Below is a small trained network, with its code and all its weights. Each question gives an input and a class and asks what happens when units are switched off, that is, made to give their printed mean instead of their output.

import numpy as np


def w(rows, s, z=0):
    codes = np.array(rows[::2]) - 128.0
    scale = np.full(codes.shape[1], s)
    scale[-1] = z or s
    return codes * scale


def f(y):
    return y / 2 * (1 + np.tanh(0.7978845608 * (y + 0.044715 * y**3)))


def log_softmax(a):
    a = a - a.max(-1, keepdims=True)
    return a - np.log(np.exp(a).sum(-1, keepdims=True))


def net(x, mask):
    res = np.array(x, float).reshape(1, 4) / 4 @ E
    y = f(res @ A[0][:, :-1].T + A[0][:, -1])
    res = res + np.where(mask, y, B[0][:, -1]) @ B[0][:, :-1]
    return log_softmax(res[-1] @ U[:, :-1].T + U[:, -1])


A, B = {}, {}
E = w([
[13,123,149,112],'x0',
[82,165,221,105],'x1',
[105,133,159,245],'x2',
[142,253,87,118],'x3',
],0.0064)
A[0] = w([
[85,54,105,86,254],'n1',
[109,116,83,154,97],'n2',
[105,209,90,49,98],'n3',
[124,99,111,119,165],'n4',
[125,160,142,157,4],'n5',
[115,198,108,69,59],'n6',
[133,125,141,129,150],'n7',
[248,107,94,46,67],'n8',
[100,137,165,95,148],'n9',
[105,94,107,158,39],'n10',
[118,156,148,130,78],'n11',
[123,114,127,122,174],'n12',
[42,80,190,124,133],'n13',
[169,29,68,86,229],'n14',
[142,143,141,149,96],'n15',
[205,122,82,107,46],'n16',
[118,145,138,122,44],'n17',
[162,106,164,147,151],'n18',
[96,80,107,177,33],'n19',
[175,36,208,128,208],'n20',
[21,84,197,108,127],'n21',
[118,170,115,87,99],'n22',
[209,169,120,186,76],'n23',
[117,124,128,129,26],'n24',
[134,148,127,174,48],'n25',
[113,125,148,123,97],'n26',
[145,130,128,137,134],'n27',
[104,147,164,106,141],'n28',
[120,140,139,130,40],'n29',
[110,134,96,150,32],'n30',
[121,87,112,157,85],'n31',
[89,98,144,79,100],'n32',
[68,75,22,148,134],'n33',
],0.016,0.0024)
B[0] = w([
[137,142,134,39,215],'n1',
[149,164,137,162,139],'n2',
[121,2,132,172,230],'n3',
[148,131,142,103,146],'n4',
[114,147,88,135,127],'n5',
[132,30,116,160,197],'n6',
[118,126,138,124,133],'n7',
[228,173,205,110,245],'n8',
[105,129,89,99,170],'n9',
[181,119,122,133,138],'n10',
[118,128,93,128,133],'n11',
[134,121,137,115,140],'n12',
[93,88,152,22,234],'n13',
[184,140,168,24,240],'n14',
[97,131,127,134,129],'n15',
[140,169,212,95,194],'n16',
[137,132,100,129,124],'n17',
[101,134,181,151,156],'n18',
[208,85,113,126,156],'n19',
[148,134,236,200,242],'n20',
[51,122,153,27,253],'n21',
[128,69,123,148,167],'n22',
[16,162,139,138,196],'n23',
[147,142,112,123,117],'n24',
[100,149,103,153,135],'n25',
[122,128,128,110,134],'n26',
[110,132,141,129,133],'n27',
[107,120,93,104,162],'n28',
[129,135,110,126,120],'n29',
[138,162,119,158,124],'n30',
[179,109,120,144,148],'n31',
[103,169,74,104,173],'n32',
[129,191,213,157,186],'n33',
],0.043,0.0077)
U = w([
[155,44,40,199,84],'0',
[54,230,67,186,78],'1',
[253,249,78,186,48],'2',
[56,126,93,28,195],'3',
[219,199,200,70,99],'4',
[152,127,197,225,254],'5',
],0.0044,0.0039)

Each question gives the input, the list of numbers given to net, and the class t.
The units are the neurons (one row each of A and B). Each row of codes is followed by its name. A weight is (code - 128) times the scale printed after its matrix; where a second scale follows, it is the last column's (A, B and U).
mask holds one flag per neuron, in row order. A switched-off neuron (its flag False) gives its mean, the last column of its row in B, instead of its output. The means were averaged over made-up inputs and are rounded, as every weight is.
A unit's drop is (log p(t) with every unit on - log p(t) with that unit switched off) / (log p(t) with every unit on - log p(t) with every unit switched off).
The circuit of an input: a set's keep is (log p(t) with only the set's units on - log p(t) with every unit switched off) / (log p(t) with every unit on - log p(t) with every unit switched off). Starting from the 12 units with the biggest drops (on a tie, the unit counted first), units are removed one at a time, each time the one whose removal leaves the highest keep (on an exact tie, the one counted first), for as long as the keep stays at least 0.8.
circuit, biggest first: the units of the circuit, biggest drop first
top k neurons: the k neurons with the biggest drops, biggest first
drop when u is switched off: that unit's drop, to one decimal
input [8,6,-5,8], class 0: circuit, biggest first -> n3
input [0,0,8,-2], class 5: circuit, biggest first -> n14; n1
input [6,7,-1,8], class 0: top 2 neurons -> n3; n6
input [-2,4,8,-1], class 3: top 2 neurons -> n8; n33
input [8,-3,5,-5], class 3: top 4 neurons -> n21; n13; n8; n14
input [-3,0,-4,8], class 5: top 2 neurons -> n8; n16
input [6,-4,8,6], class 5: top 2 neurons -> n32; n21
input [-4,2,-6,5], class 5: top 2 neurons -> n8; n3
input [-6,-4,4,3], class 1: drop when n13 is switched off -> 0.1
input [0,-6,3,4], class 1: drop when n3 is switched off -> 0.1
input [-6,3,-1,5], class 5: drop when n8 is switched off -> 0.0
